The three nearest rows among all rows above each row, by straight-line distance, nearest first (none for the first four rows)
In the rows, zero is written as 128.
1: [160 112 153 100 124 106 121 141 136 142 119 100 129 142 122 122 137 124
 115 131 143 160 124 127 115 109 148 134 101 127 106 106 126 148 124 130
 118 160 123 144 144 138 165 136 117 141 124 122 137 135]
2: [ 14 118  52 132 128 142 123  50 143 133 175 184 167 126 163  91  80 147
 202  87  76 141  98 116 160 139 175 132 115  86 101 112 113 117 124 130
 218  92 146 120  72 136 110 110  99 155 120  18 177   1]
3: [210 135 178 119 161  87 117 164 124 138 100  98 123 133 124 114 148 131
  97 157 162 139 132 133  96  99 117 132 130 141 118 110 139 158 119 146
 106 144 118 159 128 122 175 146 118 151 124 124 130 177]
4: [135 124 102 108 122 105  85 122 140 117 119 134 178 117 164 127 107 156
 146 116 131 142 121 127 138 116 172 145 116 116 138 117 131 119 105 138
 106 126 150 118 121 138 136 114 153 155 126  90 142  73]
5: [109 125 112 123 128 123 116 133 135 125 168 118 146 125 155 103 110 148
 164 129  98 157 103 111 136 126 154 145 113  96 114  94 111 124 116 134
 152 133 131 142 114 126 139 124 102 160 109  67 148  60] -> 4 1 2
6: [126 126 106 124 129 116 114 116 136 150 109 124 171 103 155 102 121 159
 120 116 123 161 122 129 152 131 151 145 113 109 103 115 116 141 130 135
 141 132 122 144 117 136 143 114 111 147 112  88 137  67] -> 5 4 1
7: [126 140 136 119 141 111 119 141 151 143 116 109 144 131 137 104 116 119
 130 130 111 174 123 115 136 113 146 137 103 128 120 125 137 131 121 116
 131 117 142 129 129 144 143 139 118 185 102  97 152 101] -> 6 1 5
8: [ 13 121  60 130 140 134 125  84 136 150 182 182 168 112 159 102  70 165
 194  97 102 126 116 145 164 126 143 150 114 118 106  97 126 113 124 131
 197 111 134 138  64 136 103 102 107 147 124  43 173   3] -> 2 5 6
9: [255 130 185 124 152 109 136 190 142 148 130  60  85 124  92 138 182 127
  55 134 152 141 163 139  90 134  72 147  95 124  79 126 122 152 147 132
  92 164  80 165 173 130 157 152  97 155 140 178 129 196] -> 3 1 7
10: [123 115  70 114 125 117  91 137 143 119 130 134 145 134 155  93 109 165
 169 108 103 135 116 145 144 118 183 145 120 109 100 102 126 143 108 120
 166 125 162 127 118 138 138 114 134 165 113  76 133  84] -> 5 4 6
11: [120 144 132 112 135 101 126 141 131 150  93 120 145 115 146 114  99 143
 148 130 125 121 105 114 121 102 176 150 106  98 114 112 113 117 125 124
 119 139 133 130 127 123 160 109 115 157 121  79 163 102] -> 7 6 4
12: [244 118 201 135 123  91 112 165 129 128  82  66 107 126  82 149 172 140
  67 155 145 145 130 110  80  94 118 117  99 160 130 134 143 150 135 128
  70 170 118 133 185 148 148 154 156 149 128 186 124 210] -> 9 3 1
13: [174 131 142 137 151 107 109 172 141 147  97  99 138 125  97 130 127 129
 121 128 156 144 126 118 121  91 133 110  98 127 136 129 124 149 114 131
  94 165 125 147 136 122 172 125 130 154 111  93 136 161] -> 1 3 7
14: [ 80 124  77 136 116 125 111 124 131 125 125 133 154 129 172 127 112 142
 183 105 102 137 121 115 150 149 174 143  96 109 108 116 113 127 116 130
 130 125 139 121 104 123 115 122 129 140 128  70 157  56] -> 5 10 4
15: [110 110  81 115 111 124 116 118 137 154 119 124 152 117 151 126 120 139
 153 116 115 145 130 103 131 117 161 134  85 124 116 104 105 141 123 127
 139 127 125 136 112 128 151 120 129 169 117  86 144  78] -> 6 14 5
16: [ 28 121  92 100 119 132 110 104 129 143 160 150 163 122 170 102 125 136
 192  93 116 117  88 134 146 123 155 143  86 121 115 108 118 128 112 126
 201 119 163 121  63 136 120 118 140 131 106  60 140  20] -> 8 14 2
17: [221 132 196 118 145 106 147 185 104 136 118  69 107 126  83 138 144 113
  50 167 162 131 147 134  72 123 101 124 102 128 105 139 124 154 141 136
  76 153 111 164 182 117 146 149 128 128 122 195 106 224] -> 9 12 3
18: [219 137 178 121 125  95 132 194 125 121  86  74 113 127  97 124 145 146
  90 170 138 141 123 115  64 104 127 113  97 132 102 129 135 157 129 148
  77 146 121 119 157 120 172 145 107 149 127 163 130 157] -> 3 12 17
19: [  4 119  28 121 120 141 104  96 136 142 154 179 171 138 164 101  88 142
 188 111  84 131 102 107 169 147 154 150 114 106 121  74 112 114 123 114
 183 108 154 117  65 149 100 129 120 146 137  54 144   3] -> 8 2 16
20: [ 21 113  74 115 137 118 131  78 143 137 154 161 154 124 168  84  90 126
 160  98 103 122 110 136 173 144 148 120 110 101 110  81 144 112  97 125
 179 110 149 117  88 133 108 112 102 159 146  62 162  38] -> 8 19 16
21: [193 131 147 107 145  99 134 145 120 153 103  98 120 122 120 117 150 152
 101 138 135 163 135 102  90 121 150 137 106 132 127 121 130 139 146 152
 116 146 125 154 144 145 147 140 103 169 130 109 137 141] -> 1 3 13
22: [  1 121  40 130 124 141 109  74 143 150 171 207 187 143 184  92 103 139
 200  91  81 122  92 131 199 147 150 126 110 107 118 109  97 139 130 124
 202  66 129 112  92 125  98 118 122 168 111  27 167   3] -> 2 19 8
23: [117 127 109 113 108 134 111 120 127 132 131 166 143 130 141 114 121 156
 167 132  94 146 113 116 124 116 141 132 107 112 126  88 124 148 116 122
 141 113 142 135 109 132 130 122 121 160 119   1 137  85] -> 5 15 10
24: [ 55 127  38 125 124 105 129 134 144 143 145 156 142 128 151 107 130 161
 168 102 104 125 115 116 148 165 144 137 109  95 109 107 120 123 126 134
 174 104 137 129  81 144 122 121 114 151 122  52 171  35] -> 14 20 19
25: [ 12 122  42 112 132 143 115  54 150 148 148 199 168 126 178 104  88 123
 200  76  98 137 102 124 167 137 184 120  93 104 112 105 131 118 124 135
 199 103 173 106  83 131  98 103  97 153 130  43 155   1] -> 2 19 22
26: [  1 123  59 111 131 130 111  72 156 138 170 195 144 128 158  86 106 153
 196  89  77 133  98 136 176 150 135 126 114 119  98 100 127 122 124 144
 209 106 135 112  88 146 107 115  90 161 107  22 169   1] -> 2 8 22
27: [231 137 227 132 153  78 135 163 112 138 121  62  94 135 102 139 167 121
  62 159 144 147 169 126  90 106 118 117  97 132 107 136 144 159 129 134
  81 148 122 156 155 140 157 150 135 138 120 178 129 209] -> 17 12 9
28: [153 132 126 115 125 117 119 131 122 128 110 113 150 116 122 120 133 143
 124 130 126 146 110 126 117 110 144 142  93 116 128 118 111 137 118 149
 123 140 150 119 113 138 144 146 113 160 110  79 173  87] -> 7 11 6
29: [ 34 117  56 128 127 120 109  93 133 153 150 163 153 115 162  99 104 148
 172  88  77 129 125 115 143 147 161 131 102  99 102  95 118 112 117 125
 191  98 143 133  75 132 108 123 117 140 127  47 154  16] -> 24 19 20
30: [ 39 106  57 105 112 127 111  90 145 131 144 182 161 132 167 125 101 136
 186 105  89 153 102 125 145 120 157 128 114 113 118 105 123 110 109 121
 169 115 145 113  82 154 100 119 137 137 126  60 127  26] -> 29 19 16
31: [152 139 154 121 119 103 107 170 122 141 115 117 139 131 121 116 122 133
 114 143 152 149  99 131 101 124 142 142 100 118 121 108 117 140 123 149
 125 155 114 146 127 127 143 144 104 152 108  92 162 107] -> 28 1 21
32: [246 123 205 110 160 107 145 213 121 147 114  83  95 135  87 122 170 126
  81 160 151 153 150 127  81 122  86 132  96 119  96 132 151 175 141 124
  90 162 108 175 168 131 141 131  94 153 109 157 131 220] -> 9 17 27
33: [199 127 194  97 148  99 156 164 103 134 101  85 131 125 149 128 158 140
  89 159 147 151 136 124  74 100 112 128 139 148  91 129 123 146 130 128
  94 131 111 147 144 141 150 122 135 162 134 187 123 176] -> 3 18 27
34: [ 19 112  53 135 123 129 102  70 112 138 159 193 175 130 170  95  75 156
 204  80  79 129 103 120 176 141 170 128 116 112 129 114 131 129 117 143
 223 108 156 110  63 127 103 114 106 141 131  29 167   1] -> 2 25 8
35: [112 124 107  94 149 113 120 134 148 146 151 113 149 117 128 124 101 130
 150 103 116 150 112 113 136 132 162 134  89 106 114 101 132 141 126 132
 141 122 138 142  86 124 151 128 123 167 145  81 151  55] -> 15 5 6
36: [180 126 141 120 137 102 119 182 130 135  90  91 109 130  92 122 131 121
 110 140 111 151 119 115 112 127 141 135  93 127 104 130 128 131 119 120
  97 138 127 149 145 125 154 132 118 168 122 152 130 149] -> 1 21 13
37: [225 142 210 102 149  92 151 170 125 143 154  61  93 119  87 127 176 126
  72 170 139 142 152 110  87 121 101 139 107 129  86 117 132 172 131 149
 100 168  92 178 146 137 151 139 110 152 119 201 137 221] -> 27 32 9
38: [201 120 169 104 147  92 135 157 114 137 116  73 111 141 113 132 155 140
 100 146 111 132 144 103  97 113 117 121  81 138 112 122 114 144 128 147
 139 123 109 146 145 149 148 160  92 174 104 136 157 138] -> 21 36 1
39: [ 35 114  43 140 122 119 130  83 141 148 182 166 164 134 167 103 101 139
 185 125  90 130 115 116 155 152 126 140  90 109  81  92 114 121 107 132
 168 117 117 127 105 129 108 132 112 151 128  54 150  29] -> 29 20 24
40: [109 112 120 113 138 115 121 124 113 130 139 112 149 146 141  95 131 151
 143 129  98 153 121 123 157 123 149 134  99 123 101 110 120 140 122 131
 173 127 136 125  82 149 111 110  91 161 119  86 160  67] -> 5 6 35
41: [ 27 115  69 105 116 135 109 110 119 139 149 171 147 120 161  94 105 149
 179  98  97 136 104 108 166 145 163 136 124 128 131 107 115 125 119 140
 163 106 149  99 104 150  99 126 133 130 130  64 160  33] -> 30 29 19
42: [ 47 114  69 128 133 139 110  91 153 135 137 169 178 135 161  96  96 152
 184  94 109 120 117  96 163 122 178 126  94 126 121 126 125 127 118 126
 185 122 135 120 102 119 128 130 117 147 111  56 157  23] -> 29 41 30
43: [ 44 116  33 129 111 142 111  87 143 143 159 171 174 116 159 117  76 127
 191  88  93 128 115 112 155 158 173 123 101 107 122  79 134 129 124 129
 168 112 125 107  73 151 106 111 111 152 119  46 175   8] -> 29 19 25
44: [156 122 177 136 145  91 127 175 131 151 101 102 125 127 110 125 140 151
 104 139 130 155 120 114 130 103 144 140  95 117 104 109 111 123 120 134
 125 151 128 152 140 122 153 141  99 169 116 120 141 119] -> 1 31 36
45: [150 120 120 106 137  93 117 137 128 139  85 115 126 108 141 103 108 148
 115 148 142 164 122 105 127 101 131 157  85 117 105 114 114 140 133 130
 121 139 124 146 103 135 127 154 113 149 142 104 150 119] -> 28 31 1
46: [ 73 124  51 132 128 127 123 110 144 146 118 148 156 112 155 123 100 128
 145 112  88 139 110 121 144 119 177 165  91 122 133 114 112 121 116 127
 142 123 144 122 107 129 138 123 158 130 133  71 146  62] -> 14 15 30
47: [224 133 183 114 148 122 120 188 110 119  97  80 112 116  95 140 170 139
  59 151 172 137 149 120 111 118 109 133 113 133 112 127 135 138 128 123
  57 173 108 146 166 136 162 139 142 135 109 188 103 224] -> 17 12 27
48: [198 122 136 107 127 103 118 143 135 144 104 123 155 134 120 128 127 153
 132 136 159 133 109 126 120 104 163 136  95 120 122 115 128 136 133 133
 130 147 144 149 102 117 154 120 122 149 138 113 138 115] -> 1 31 28
49: [ 92 127  62 126 123 122 112 132 143 135 150 148 144 117 145  84 111 152
 148 111  88 129 117 103 135 121 158 142 102  90  99  94 108 130 112 137
 176 123 131 135  79 137 124 126 105 166 121  51 155  35] -> 24 5 29
50: [220 142 200 138 131 100 152 184 126 128 118  62  99 136 124 150 158 127
  84 173 174 147 149 128  90  95  94 120  95 144 117 128 142 135 151 130
  72 163  81 163 169 137 172 150 108 109 126 188 147 208] -> 27 17 47
51: [154 124 147 122 116 109 126 167 130 125  92 118 126 120 107 126 131 143
 112 161 140 143 126 127  94 125 171 135  92 135 127 131 138 130 134 118
  87 153 144 139 125 122 179 149 136 152 119 139 128 147] -> 36 1 13
52: [114 124 114 118 145 109 118 126 135 125 115 135 186 132 137 106 109 147
 112 125 116 154 130 109 137 124 162 136  91 121 121  99 106 132 104 133
 129 134 126 126 118 132 164 121 114 163 114  76 162  58] -> 6 15 28
53: [238 143 183  98 160  96 149 199 110 145 133  49  94 131  86 142 172 153
  71 148 161 151 153 129  75 101  71 128  98 119  81 119 150 157 121 144
  79 169 116 159 162 140 151 132  70 149 115 182 136 218] -> 32 37 9
54: [220 136 194 127 144  77 124 149 122 130 104  55 121 136  99 151 186 118
  79 160 183 153 159 121  78  96 136 126  97 142 116 133 131 136 124 107
  57 143 131 157 159 135 165 142 150 127 115 188 104 158] -> 27 12 47
55: [ 22 130  43 120 126 147 112  90 142 145 145 172 171 127 174  96  93 135
 193 103  87 121 112 121 162 138 162 127 105 119 129 104 125 112 115 130
 159 113 144 122  91 140  91 118 131 143 112  64 134  16] -> 30 19 41
56: [ 27 116  39 122 136 129 124 106 139 131 167 158 147 150 134  87 101 155
 184  99 105 137  93 124 159 142 147 132 112 109  97 113 137 126 114 138
 178 109 113 126 110 127 118 119  97 144 117  40 153  24] -> 39 24 29
57: [221 122 206 124 139  86 145 187 145 130 109  51 105 131 119 130 131 135
  73 148 154 148 148 125  87 131  91 126 106 128 121 141 140 163 133 128
  74 150 106 148 156 144 169 151 127 144 127 167 144 198] -> 27 50 17
58: [ 75 124  80 127 116 117 125 116 120 136 127 164 159 121 176 113 102 151
 185  93  95 137 122 122 149 123 168 160 112 116 122 119 121 129 101 129
 152 131 143 126  95 135 129 131 132 143 146  58 134  52] -> 14 46 30
59: [ 79 126 101 118 124 125 114 111 158 135 134 154 169 110 152  99 122 149
 185 101  87 135 112 126 163 126 158 133 100 120  93 140 112 131 113 136
 151 119 153 131 109 133 152 110 122 136 135  79 141  43] -> 58 14 42
60: [238 139 226 117 152 101 148 172 115 148 126  49 105 126 102 121 164 125
  62 148 152 149 145 124  93 111  78 139  89 137 105 127 141 151 126 120
  70 165 107 156 199 115 154 135 119 151 135 181 113 234] -> 17 27 32
61: [155 131 130 110 130 109 133 139 130 129 133 114 122 155 104 118 119 140
 115 133 129 158 126 129  98 112 138 135  88 113  95 105 128 155 111 133
 124 124 127 161 120 128 161 126  84 178 102  88 150 111] -> 31 1 28
62: [174 134 171 104 142  98 130 157 117 163 108 110 131 129 120 107 127 147
 116 135 120 157 143 111 101 111 145 132 138 126 109 128 110 140 127 140
 116 137 115 144 133 124 136 138 101 168 116 111 154 133] -> 21 44 1
63: [210 131 204 123 129  93 133 165 137 147 130  71 103 122 104 144 143 124
  90 151 165 158 132 121  92 112 103 140 113 125 121 138 152 156 130 124
  83 154 106 150 142 126 166 140 126 145 118 152 119 145] -> 57 3 18
64: [ 80 123 105 103 131 120 134 140 147 144 144 151 154 118 140 104 123 146
 149 134 111 149 107 127 132 129 157 137  99 111  96 111 133 131 132 129
 148 122 151 129  95 132 131 128  83 166 109  64 154  85] -> 5 40 35
65: [218 130 187 126 128  98 132 171 105 146 101  85 102 134 125 151 141 122
  90 150 153 151 129 131 112 113 104 122 100 139 131 102 120 145 133 142
 118 148 106 156 153 147 173 149 117 146 104 162 128 183] -> 3 63 57
66: [ 39 107  34 126 115 143 107  81 135 148 185 189 161 146 157  99  91 154
 198  95  96 117  79 133 141 131 160 123 101  86 110 124 117 101  96 138
 207 101 172 120  72 135  94 104 100 144 110  35 151   1] -> 2 34 25
67: [206 132 211 124 134 107 126 172 109 124  87  72 107 130  98 140 160 120
  57 160 165 155 141 126  93 115 118 128  90 131 119 139 130 155 125 124
  68 154 107 146 153 136 152 131 114 144 109 178 116 216] -> 47 27 17
68: [162 131 166 120 134  85 125 185 139 132 116 109 119 119 129 116 132 141
 123  97 130 152 111 118 135  98 153 143 107 111 117 134 116 132 124 138
 108 150 137 144 142 146 146 132 119 164 122 112 145 132] -> 44 1 62
69: [ 25 124  47 125 122 145 122  75 132 147 166 172 170 125 175 102  73 138
 184  93  84 135  96 120 170 153 185 141 117  95 101 114 123 134 122 141
 211  98 144 104  63 145  76  92 101 127 118  23 148  38] -> 2 34 25
70: [ 27 105  53 123 126 144 140 110 158 145 152 176 151 127 152  90  92 138
 202  96  89 134  93 111 147 132 158 157 129 112 144 101 134 124 127 130
 192 107 158 111 119 138 130 117 109 143 126  62 146  12] -> 41 55 56
71: [143 113 133 104 140  96 105 142 127 145 139 112 154 119 122 116 139 153
 141 149 154 163 117  99 130 117 179 139 100 128  97 110 122 139 113 126
 129 137 121 137 119 125 158 133 114 170 122  67 152  86] -> 28 52 31
72: [104 143  87 101 139  96 103 142 135 155 128 141 156 142 159 133 123 141
 135 133 112 149 120 114 133 125 157 146  81 111 109 109 134 130  99 139
 135 126 110 129 103 135 159 122 121 153 119  74 128  74] -> 15 52 35
73: [186 124 175 114 136  93 139 170 128 133 125  86 116 126  98 128 139 133
 118 146 139 154 126 106  87 136 142 138  92 117 104 112 130 159 115 140
 119 151 125 164 135 131 146 131 104 177 104 137 146 159] -> 36 21 38
74: [203 116 164 118 135 107 122 153 140 135 104  94 118 129 128 129 138 146
 108 139 128 141 137  99  94  89 142 131  88 107 127 112 121 131 100 124
 106 151 121 144 139 140 151 132 121 145 125 123 151 106] -> 1 44 21
75: [ 75 126  40 131 107 127 125 102 134 149 150 160 179 129 141 103 106 145
 152 105 106 134  96 134 144 122 151 129 105  98 114 120 106 146 122 146
 170 123 121 123  98 130 111 128 125 150 115  88 152  34] -> 49 24 42
76: [162 140 127 130 117  83 100 143 128 143  87 120 140 126 111 129 105 147
 126 146 129 154 118 116 150 107 174 131 117 138 128 117 133 118 112 129
 100 146 151 135 139 123 150 139 144 145 133 112 144 153] -> 51 48 13
77: [121 131 129 117 130 123 108 134 137 156 134 128 146 127 134 108 125 149
 146 127 126 160 105 102 126 103 160 139 113 134 135  94 120 150 122 127
 103 130 152 143 126 137 148 131 121 166 111  93 158 103] -> 7 28 71
78: [180 128 176 106 133 106 139 158 134 141  93  82 121 125 113 113 145 126
 101 140 145 149 133 119  90 124 128 150 119 135 115 115 127 131 112 126
 102 145 116 147 146 137 164 138 121 171 100 154 140 163] -> 73 36 3
79: [149 140 122 104 137  97 104 169 136 124 117 113 142 103 128 118 119 125
 122 122 117 157 130 126 121 102 155 122  94  99 110 118 119 131 126 135
 131 134 155 122 120 136 166 121 113 177 132 104 134 103] -> 7 28 68
80: [240 129 213 114 136 104 143 167 141 154  87  84 115 114  99 130 146 126
  89 163 173 151 136 114  87 105 103 137  95 142 103 118 126 145 128 142
  78 160 123 152 152 129 186 145 108 142 111 163 104 193] -> 67 63 65
81: [196 135 175 112 158 120 147 181 115 149 117  90 107 134 118 110 156 131
  64 144 134 163 132 108  84 119 115 117 101 117  72 113 117 146 112 135
 124 146  94 166 129 138 145 135  77 159 110 129 158 160] -> 73 38 78
82: [ 19 128  43 130 128 138 123  92 141 152 159 166 169 114 170  84 110 138
 179 106  90 133 110 137 179 117 167 132  96 108 108 107 119 130 116 135
 186 103 143 101  99 136 149 122 124 141 119  67 137  42] -> 55 42 29
83: [ 44 139  50 104 147 138 121  93 145 142 166 164 166 115 163 100 117 135
 182 101  85 131 106 114 152 122 151 124  98 127 115  98 123 126 117 131
 202 106 129  91  78 144 117 108  96 130 128  73 156  21] -> 82 29 55
84: [ 27 104  29 129 142 110 112  77 139 126 177 177 169 118 170  99  80 155
 189  80  82 108 105 131 157 158 176 123 127 100 135 116 122 115 112 148
 194  86 129 131  93 126 119 119 110 162 132  69 144  13] -> 29 34 55
85: [179 125 176 124 125 107 123 165 125 156  89  97 129 122 136 140 131 135
 102 144 134 170 131 118 129 112 133 133 133 123 127 125 122 132 118 122
 105 143 122 155 153 140 161 138 111 155 120 113 130 136] -> 44 62 1
